Here is a tiny trained network, its code and every weight. The questions are about switching its units off for an input and a target symbol, where a switched-off unit gives its printed mean instead of its output.

import numpy as np


def w(rows, s, z=0):
    codes = np.array(rows[::2]) - 128.0
    scale = np.full(codes.shape[1], s)
    scale[-1] = z or s
    return codes * scale


def f(y):
    return np.maximum(y, 0)


def softmax(a):
    e = np.exp(a - a.max(-1, keepdims=True))
    return e / e.sum(-1, keepdims=True)


def log_softmax(a):
    a = a - a.max(-1, keepdims=True)
    return a - np.log(np.exp(a).sum(-1, keepdims=True))


def net(x, mask):
    ids = ['ΓΘΨαβδεητ'.index(c) for c in x.split()]
    T = len(ids)
    res = E[ids] + P[:T]
    u = 0
    for l in range(2):
        r = res
        for j in range(2):
            rows = slice(3 * j, 3 * j + 3)
            q, k, v = (r @ M[l][rows].T for M in (Q, K, V))
            z = softmax(np.where(np.tri(T) > 0, q @ k.T / 3**0.5, -1e9)) @ v
            o = O[l][rows]
            res = res + np.where(mask[u + j], z, o[:, -1]) @ o[:, :-1]
        u += 2
        y = f(res @ A[l][:, :-1].T + A[l][:, -1])
        res = res + np.where(mask[u : u + 4], y, B[l][:, -1]) @ B[l][:, :-1]
        u += 4
    return log_softmax(res[-1] @ U[:, :-1].T + U[:, -1])


Q, K, V, O, A, B = {}, {}, {}, {}, {}, {}
E = w([
[29,126,70,216],'Γ',
[75,175,126,30],'Θ',
[80,165,122,184],'Ψ',
[108,155,195,171],'α',
[104,249,54,167],'β',
[79,112,180,149],'δ',
[80,215,87,64],'ε',
[177,117,161,33],'η',
[18,177,3,138],'τ',
],0.011)
P = w([
[132,120,68,176],'0',
[172,226,205,178],'1',
[126,169,224,149],'2',
[96,168,130,160],'3',
[110,159,2,111],'4',
[135,111,139,131],'5',
],0.0083)
Q[0] = w([
[149,139,163,2],'0.h0',
[86,167,33,118],'0.h0',
[96,216,134,54],'0.h0',
[194,80,135,147],'0.h1',
[127,157,132,145],'0.h1',
[82,54,108,134],'0.h1',
],0.009)
K[0] = w([
[122,64,103,159],'0.h0',
[166,144,170,139],'0.h0',
[165,37,151,107],'0.h0',
[102,235,248,152],'0.h1',
[115,132,105,108],'0.h1',
[139,153,133,174],'0.h1',
],0.013)
V[0] = w([
[119,201,59,97],'0.h0',
[232,101,150,129],'0.h0',
[176,218,129,92],'0.h0',
[102,88,160,44],'0.h1',
[87,248,106,129],'0.h1',
[164,144,137,94],'0.h1',
],0.013)
O[0] = w([
[107,98,121,20,189],'0.h0',
[155,71,159,211,79],'0.h0',
[89,53,201,74,190],'0.h0',
[43,19,3,130,75],'0.h1',
[160,83,254,72,255],'0.h1',
[61,47,225,220,109],'0.h1',
],0.0083,0.0073)
A[0] = w([
[67,149,203,191,12],'0.n0',
[176,123,58,190,253],'0.n1',
[69,253,210,194,87],'0.n2',
[111,92,101,17,187],'0.n3',
],0.0058,0.0051)
B[0] = w([
[112,168,9,73,137],'0.n0',
[66,128,188,141,147],'0.n1',
[87,254,131,179,195],'0.n2',
[95,136,107,237,255],'0.n3',
],0.0078,0.0073)
Q[1] = w([
[241,135,127,110],'1.h0',
[134,139,111,23],'1.h0',
[210,30,25,126],'1.h0',
[144,223,77,79],'1.h1',
[169,141,49,185],'1.h1',
[1,97,125,137],'1.h1',
],0.0087)
K[1] = w([
[74,101,111,130],'1.h0',
[107,113,62,157],'1.h0',
[9,158,207,180],'1.h0',
[110,121,109,122],'1.h1',
[102,197,157,136],'1.h1',
[90,155,124,50],'1.h1',
],0.012)
V[1] = w([
[6,135,76,180],'1.h0',
[159,190,172,194],'1.h0',
[176,169,31,149],'1.h0',
[206,111,187,221],'1.h1',
[157,26,94,95],'1.h1',
[127,113,166,70],'1.h1',
],0.014)
O[1] = w([
[43,192,182,188,132],'1.h0',
[138,51,131,159,179],'1.h0',
[166,133,141,253,79],'1.h0',
[103,38,79,88,94],'1.h1',
[99,162,91,147,7],'1.h1',
[178,178,73,168,162],'1.h1',
],0.013,0.015)
A[1] = w([
[131,126,184,93,241],'1.n0',
[92,148,184,211,58],'1.n1',
[176,121,120,186,40],'1.n2',
[162,84,3,114,2],'1.n3',
],0.013,0.0058)
B[1] = w([
[120,99,88,173,250],'1.n0',
[146,128,14,125,223],'1.n1',
[74,192,247,94,166],'1.n2',
[127,227,128,164,160],'1.n3',
],0.011,0.021)
U = w([
[129,93,254,102,143],'Γ',
[66,170,233,59,81],'Θ',
[165,32,56,188,121],'Ψ',
[174,58,93,113,76],'α',
[150,146,112,123,3],'β',
[120,2,136,168,104],'δ',
[82,67,170,48,213],'ε',
[3,110,119,145,155],'η',
[118,117,176,181,188],'τ',
],0.0063,0.0067)

Each question gives the input, a string of symbols that net reads in full, and the target symbol t.
The units are the heads (3 rows each of Q, K, V and O) and the neurons (one row each of A and B). Each row of codes is followed by its name. A weight is (code - 128) times the scale printed after its matrix; where a second scale follows, it is the last column's (O, A, B and U).
mask holds one flag per unit, layer by layer, with each layer's heads first. A switched-off unit (its flag False) gives its mean, the last column of its rows in O or B, instead of its output. The means were averaged over made-up inputs and are rounded, as every weight is.
A unit's drop is (log p(t) with every unit on - log p(t) with that unit switched off) / (log p(t) with every unit on - log p(t) with every unit switched off).
The circuit of an input: a set's keep is (log p(t) with only the set's units on - log p(t) with every unit switched off) / (log p(t) with every unit on - log p(t) with every unit switched off). Starting from all 12 units, units are removed one at a time, each time the one whose removal leaves the highest keep (on an exact tie, the one counted first), for as long as the keep stays at least 0.8.
circuit, biggest first: the units of the circuit, biggest drop first
unit that matters most: the unit with the biggest drop
top k neurons: the k neurons with the biggest drops, biggest first
k most important neurons of layer l: the k neurons of layer l with the biggest drops, biggest first
heads that matter: for each layer, one digit per head in row order, 1 if its drop is at least 0.15 and else 0, layers parted by /
input Ψ Ψ Γ η, target Ψ: circuit, biggest first : (1.h0, 0.h1, 0.h0)
input Γ ε Γ β η, target Γ: unit that matters most : 0.h1
input δ ε δ η, target δ: circuit, biggest first : (0.h0, 1.h1, 1.h0)
input ε Γ ε, target Θ: circuit, biggest first : (1.h0, 0.h0)
input Θ ε Γ, target η: 3 most important neurons of layer 1 : (1.n1, 1.n0, 1.n2)
input β η Ψ ε δ, target β: 2 most important neurons of layer 1 : (1.n3, 1.n2)
input ε Γ ε η Θ Γ, target ε: circuit, biggest first : (1.h0, 0.h1)
input ε η Γ τ Ψ, target ε: circuit, biggest first : (1.h0, 0.h0)
input Γ β Θ, target τ: 2 most important neurons of layer 0 : (0.n3, 0.n2)
input Ψ η Γ, target Ψ: 3 most important neurons of layer 0 : (0.n2, 0.n3, 0.n1)
input ε η Ψ ε ε ε, target ε: circuit, biggest first : (1.h0, 0.h1)
input η η η, target η: top 2 neurons : (1.n3, 0.n2)
input Ψ Γ δ, target Γ: top 3 neurons : (0.n3, 1.n2, 1.n1)
input δ η α α, target δ: heads that matter : 11 / 11
input α β α ε, target δ: unit that matters most : 0.n2
input δ Γ α Ψ Γ Γ, target δ: circuit, biggest first : (1.h1, 0.h0, 1.h0)
input Γ η δ δ α, target Γ: heads that matter : 11 / 10
input Γ Ψ ε, target τ: top 3 neurons : (1.n2, 1.n1, 0.n3)
input η δ δ Ψ, target η: circuit, biggest first : (0.h1, 1.h0)
input τ τ Γ, target β: circuit, biggest first : (1.n1, 0.h0, 1.h1)
input δ Γ β Γ, target Ψ: top neuron : (1.n1)
input ε η τ, target ε: top 2 neurons : (0.n3, 1.n1)
input Γ ε δ α Ψ η, target Γ: top 2 neurons : (1.n1, 1.n2)
input η Γ η ε β Γ, target ε: top 2 neurons : (0.n1, 1.n1)
